per: [ 83 140  87 136 120 105 164 173 100  82  85 148 107 134 166 163 114 169
 131 171 125 177 126 113 170 103 154 138 156 107  80 150  90 138 145  96
 101 120 134 126  96]
narob: [145 162 177  92 106 129 110 155  85 116  87 140 124  99 144 150  79 171
 112 131 143  83 117 115  91  83 124 144 163 135 134  89 145 162 123 131
 112  81  91  96 133]
Nosa: [ 84 163 132 135 126  93 125 102 167 162 153  97 171  86 117 134 148 107
 120 131 164 105 126  96 103 159  92 158  88 100  81 156 136 143 151 127
 109  87 116 176  84]
sitoz: [ 94 170 174 145 130 154 153  91 161 174  95 152 121 129  82 126 138 107
 112 156 127  88  86 121 115 127 103 112 133  80 117 174  95  87  99  82
 136  92 128 118 112]
Zot: [100 145 114 136 134  90 119 171 113 170 150 138  96 101  85 103 134 120
 131 164  96 126 107 148 105 156  83 126  80 169 138 177 125 154 166 163
 140 107  82  87 173]
at: [103 134 120 131 164  96 126 107 148 105]	Zot, 15
order: [173  87  82 107 140 163 166 154 125 177 138 169  80 126  83 156 105 148
 107 126  96 164 131 120 134 103  85 101  96 138 150 170 113 171 119  90
 134 136 114 145 100]	Zot
at: [163 114 169 131 171 125 177 126 113 170 103 154]	per, 15
order: [ 79  81  83  83  85  87  89  91  91  92  96  99 106 110 112 112 115 116
 117 123 124 124 129 131 131 133 134 135 140 143 144 144 145 145 150 155
 162 162 163 171 177]	narob

tuk: [ 95 100 112 115 133 141]
narob: [ 91 107 129  73  75  84]
Loloz: [159 162 154 149 138 126]
Tezu: [ 97 133 160 186 180 172]
danu: [159 123  99  73  75  84]
Nosa: [ 92 112 131 150 149 150]
Fetur: [164 159 142 138 123 114]
per: [169 172 161 166 140 121]
sab: [159 186 172 133  97 180]
order: [133  97 186 180 172 160]	Tezu
at: [133  97 180]	sab, 3
order: [ 73  75  84  91 107 129]	narob
which: [159 123  99  73  75  84]	danu

tuk: [138 152 116  72]
luba: [ 72 117 151 138]
Loloz: [ 88 145 155 120]
Zot: [138  72 151 116]
danu: [ 90 152 138 140]
at: [145 155]	Loloz, 1
at: [ 72 117 151]	luba, 0
order: [155 145 120  88]	Loloz
at: [ 72 117]	luba, 0
order: [ 72 116 152 138]	tuk
order: [116 151  72 138]	Zot

per: [129 123  83 126 117 177 115 121 135  75 120 154 128 118 144 130  98 111
 158 128 143]
Fetur: [129 121  87 126 117 164 135 103 118 135 136 130 106 121 107  94 130 111
 157 129 147]
narob: [129 142 159 126 117 106 135 121 135 107  94 130 164 118 136 103 138 136
 147 101 127]
order: [127 101 147 136 138 103 136 118 164 130  94 107 135 121 135 106 117 126
 159 142 129]	narob
order: [130 157 121 130  87 129 121 147 106 164  94 129 136 118 107 117 103 111
 135 126 135]	Fetur
at: [126 117 164]	Fetur, 3
at: [144 130  98 111]	per, 14
at: [130 106 121]	Fetur, 11
at: [135  75 120 154 128 118 144 130  98 111 158 128]	per, 8
at: [106 135 121 135 107  94 130 164 118 136 103]	narob, 5

Loloz: [ 95  90 122 123 154]
danu: [ 90  94 123 122 154]
luba: [153 122 123  90  95]
order: [ 95  90 153 122 123]	luba
order: [ 90  95 122 123 154]	Loloz
order: [ 90 122 123 154  95]	Loloz
at: [ 90 122]	Loloz, 1
at: [123 122 154]	danu, 2
at: [ 90  94 123]	danu, 0

Zot: [128 129 168 145 132 116 133 102 114 106]
Loloz: [128 129 168 145 132 126 130 116 147 138]
narob: [131  90 173 151 135 121 136 162 103 129]
danu: [128 129 168 145 132 126 132 116 147 138]
order: [116 126 128 129 130 132 138 145 147 168]	Loloz
at: [135 121]	narob, 4

Tezu: [ 98 118 115 155]
narob: [100 164 100 152]
danu: [114 133 121 143]
Loloz: [138 136  66  81]
Fetur: [128 163 156 104]
luba: [105 163 128 156]
tuk: [128 163  82 106]
which: [128 163  82 106]	tuk
order: [104 128 163 156]	Fetur
at: [105 163]	luba, 0
order: [ 98 155 115 118]	Tezu
order: [104 128 156 163]	Fetur

Zot: [161 147 116 150 139 116 183 153 123 101 130 114 108 108 116 154 125  69
 113 147 125 140 162 126 142 133 149 141 123 120 138 139 124 149]
Fetur: [105 167 148 113 115 139 159 158 141 133 128 120 155 119 106 136 109 150
 118 155 107 145 121 145 164 163 107 150 111 169 125 142 130 160]
danu: [142 156 113 163 159 107 148 150 109 115 120 111 105 106 145 139 121 125
 118 164 158 169 141 136 133 155 107 160 128 130 150 167 119 145]
sitoz: [156 150  99 177 151 138 170 112 104  83 102 133  90 106 121 118 141 132
 128 100 101  96 177 117 166 138 145  93  90 106 110  93 148 118]
Loloz: [ 96 143 117 157 150  99 177 151 108 160 158 108 168 122 116 102 109 107
 120 172 131 161 166 117  93 145 177 138  90 154 126 159 105 175]
order: [145 119 167 150 130 128 160 107 155 133 136 141 169 158 164 118 125 121
 139 145 106 105 111 120 115 109 150 148 107 159 163 113 156 142]	danu
at: [177 117 166 138 145  93  90]	sitoz, 22
at: [157 150  99 177 151]	Loloz, 3

danu: [130 107 124 129]
Tezu: [178 104 188 184]
sitoz: [125 129 130 107]
order: [130 129 124 107]	danu
order: [107 130 129 125]	sitoz
order: [107 124 129 130]	danu
order: [184 178 104 188]	Tezu
which: [130 107 124 129]	danu

tuk: [128 104 134  81]
Zot: [104 128 137 141]
narob: [118 115 127  78]
at: [134  81]	tuk, 2
at: [118 115]	narob, 0
order: [128 137 141 104]	Zot
at: [104 128]	Zot, 0
at: [104 128 137]	Zot, 0

